Below is a small trained network, with its code and all its weights. Each question gives an input and a target symbol and asks what happens when units are switched off, that is, made to give their printed mean instead of their output.

import numpy as np


def w(rows, s, z=0):
    codes = np.array(rows[::2]) - 128.0
    scale = np.full(codes.shape[1], s)
    scale[-1] = z or s
    return codes * scale


def f(y):
    return np.maximum(y, 0)


def softmax(a):
    e = np.exp(a - a.max(-1, keepdims=True))
    return e / e.sum(-1, keepdims=True)


def log_softmax(a):
    a = a - a.max(-1, keepdims=True)
    return a - np.log(np.exp(a).sum(-1, keepdims=True))


def net(x, mask):
    ids = ['αβδεζηθλμξπστφω'.index(c) for c in x.split()]
    T = len(ids)
    res = E[ids] + P[:T]
    q, k, v = (res @ M[0].T for M in (Q, K, V))
    z = softmax(np.where(np.tri(T) > 0, q @ k.T / 3**0.5, -1e9)) @ v
    res = res + np.where(mask[0], z, O[0][:, -1]) @ O[0][:, :-1]
    y = f(res @ A[0][:, :-1].T + A[0][:, -1])
    res = res + np.where(mask[1:13], y, B[0][:, -1]) @ B[0][:, :-1]
    return log_softmax(res[-1] @ U[:, :-1].T + U[:, -1])


Q, K, V, O, A, B = {}, {}, {}, {}, {}, {}
E = w([
[129,132,155,171,122,177],'α',
[183,156,131,160,159,228],'β',
[226,109,196,155,159,232],'δ',
[85,155,124,216,120,154],'ε',
[175,152,140,138,147,220],'ζ',
[135,150,141,195,137,181],'η',
[111,130,184,175,104,158],'θ',
[148,174,63,163,150,202],'λ',
[27,129,167,228,76,94],'μ',
[68,115,194,184,90,120],'ξ',
[147,67,254,199,86,121],'π',
[69,153,193,229,94,118],'σ',
[82,81,220,214,72,117],'τ',
[186,212,209,218,152,137],'φ',
[51,206,37,229,103,51],'ω',
],0.0064)
P = w([
[208,33,52,222,194,226],'0',
[31,119,204,84,63,254],'1',
[62,19,238,137,224,79],'2',
[105,166,216,221,147,152],'3',
[15,190,220,100,45,237],'4',
[110,36,237,91,194,21],'5',
[177,152,100,163,191,62],'6',
[14,230,177,150,35,215],'7',
[149,61,234,150,153,21],'8',
[214,187,52,214,122,37],'9',
[31,239,136,180,31,203],'10',
[214,45,212,137,99,21],'11',
[239,167,192,195,134,125],'12',
],0.0072)
Q[0] = w([
[49,230,102,178,12,231],'head 0',
[105,66,12,2,164,18],'head 0',
[37,194,13,30,74,186],'head 0',
],0.007)
K[0] = w([
[184,32,12,176,254,250],'head 0',
[2,173,239,8,157,136],'head 0',
[62,22,147,12,201,235],'head 0',
],0.0065)
V[0] = w([
[213,241,36,66,186,200],'head 0',
[242,68,218,117,198,200],'head 0',
[254,24,247,103,101,91],'head 0',
],0.0066)
O[0] = w([
[68,215,70,13,249,88,101],'head 0',
[229,225,196,39,67,123,255],'head 0',
[255,119,192,101,44,73,179],'head 0',
],0.0071,0.0055)
A[0] = w([
[217,134,143,123,167,48,10],'neuron 0',
[173,144,71,42,99,190,103],'neuron 1',
[165,87,118,120,146,240,165],'neuron 2',
[10,134,111,156,233,146,243],'neuron 3',
[113,217,176,38,115,58,251],'neuron 4',
[36,146,141,136,129,242,172],'neuron 5',
[116,161,138,86,197,229,254],'neuron 6',
[99,127,150,185,36,228,60],'neuron 7',
[55,141,183,131,150,71,214],'neuron 8',
[113,59,179,92,47,192,74],'neuron 9',
[105,62,105,203,235,48,142],'neuron 10',
[223,125,120,135,142,2,76],'neuron 11',
],0.0065,0.004)
B[0] = w([
[105,39,242,199,194,228,159],'neuron 0',
[131,81,254,77,141,33,163],'neuron 1',
[19,162,111,148,45,87,166],'neuron 2',
[206,144,8,93,60,94,156],'neuron 3',
[205,47,77,25,193,139,255],'neuron 4',
[19,21,142,250,208,106,163],'neuron 5',
[6,86,46,126,177,90,194],'neuron 6',
[104,253,170,216,36,231,176],'neuron 7',
[42,32,100,115,234,76,173],'neuron 8',
[167,200,79,145,11,189,181],'neuron 9',
[237,74,85,156,32,19,156],'neuron 10',
[163,7,211,217,242,182,181],'neuron 11',
],0.0062,0.0077)
U = w([
[88,119,162,115,87,113,136],'α',
[116,136,115,114,180,165,153],'β',
[141,44,209,105,239,69,117],'δ',
[53,83,93,199,163,156,108],'ε',
[227,134,98,21,83,53,116],'ζ',
[73,148,114,146,185,194,126],'η',
[70,151,185,152,103,109,109],'θ',
[113,94,82,84,183,129,127],'λ',
[113,158,122,200,76,175,98],'μ',
[124,126,112,87,115,202,244],'ξ',
[201,116,165,174,62,181,2],'π',
[67,182,142,196,137,193,89],'σ',
[228,233,85,121,28,154,20],'τ',
[140,144,108,135,220,179,198],'φ',
[111,24,48,135,153,1,87],'ω',
],0.0068,0.0043)

Each question gives the input, a string of symbols that net reads in full, and the target symbol t.
The units are the heads (3 rows each of Q, K, V and O) and the neurons (one row each of A and B). Each row of codes is followed by its name. A weight is (code - 128) times the scale printed after its matrix; where a second scale follows, it is the last column's (O, A, B and U).
mask holds one flag per unit, heads first, then neurons. A switched-off unit (its flag False) gives its mean, the last column of its rows in O or B, instead of its output. The means were averaged over made-up inputs and are rounded, as every weight is.
A unit's drop is (log p(t) with every unit on - log p(t) with that unit switched off) / (log p(t) with every unit on - log p(t) with every unit switched off).
The circuit of an input: a set's keep is (log p(t) with only the set's units on - log p(t) with every unit switched off) / (log p(t) with every unit on - log p(t) with every unit switched off). Starting from the 12 units with the biggest drops (on a tie, the unit counted first), units are removed one at a time, each time the one whose removal leaves the highest keep (on an exact tie, the one counted first), for as long as the keep stays at least 0.8.
units of the circuit, in order: the units of the circuit, biggest drop first
most important unit: the unit with the biggest drop
k most important neurons: the k neurons with the biggest drops, biggest first
drop when u is switched off: that unit's drop, to one decimal
input ω δ δ α η, target ε: most important unit => head 0
input μ π π δ δ ξ δ δ λ π β, target σ: units of the circuit, in order => [head 0; neuron 7; neuron 5; neuron 4]
input φ δ δ δ φ δ δ ω ω ω φ λ, target ω: units of the circuit, in order => [head 0; neuron 10]
input δ φ π σ ξ π δ δ φ θ τ, target ζ: units of the circuit, in order => [head 0; neuron 4]
input ω μ ω, target ω: 2 most important neurons => [neuron 10; neuron 3]
input π θ ξ δ α, target τ: 2 most important neurons => [neuron 9; neuron 7]
input δ α π σ ω β μ ω μ, target ω: units of the circuit, in order => [head 0; neuron 10]
input μ ζ ζ δ δ φ δ δ ζ π, target δ: units of the circuit, in order => [neuron 11; neuron 9]
input ω π δ δ π μ π π α π ε, target ε: units of the circuit, in order => [head 0; neuron 5]
input π δ ω θ, target π: units of the circuit, in order => [head 0; neuron 6]
input ω μ θ φ, target ω: units of the circuit, in order => [head 0; neuron 3; neuron 10; neuron 8]
input φ ζ δ θ φ δ ζ ζ π, target π: units of the circuit, in order => [head 0; neuron 9]
input δ η μ μ π π ω δ ε θ ω ε, target ω: units of the circuit, in order => [head 0; neuron 10]
input β η δ δ π ω ω δ δ, target ω: units of the circuit, in order => [head 0; neuron 10; neuron 3]
input ω ξ η μ, target ω: 3 most important neurons => [neuron 3; neuron 10; neuron 8]
input ε ω π, target ω: most important neuron => [neuron 10]
input μ μ δ σ μ ω, target ω: 2 most important neurons => [neuron 10; neuron 8]
input π δ β π ε π δ π ξ, target π: 2 most important neurons => [neuron 9; neuron 6]
input δ ζ π φ, target δ: drop when head 0 is switched off => 0.9
input σ δ π π π ξ δ δ μ φ λ φ, target δ: most important unit => neuron 11
input δ φ φ δ φ, target ζ: drop when neuron 4 is switched off => 0.2
input ω φ π δ δ σ μ δ, target ε: drop when neuron 5 is switched off => 0.3
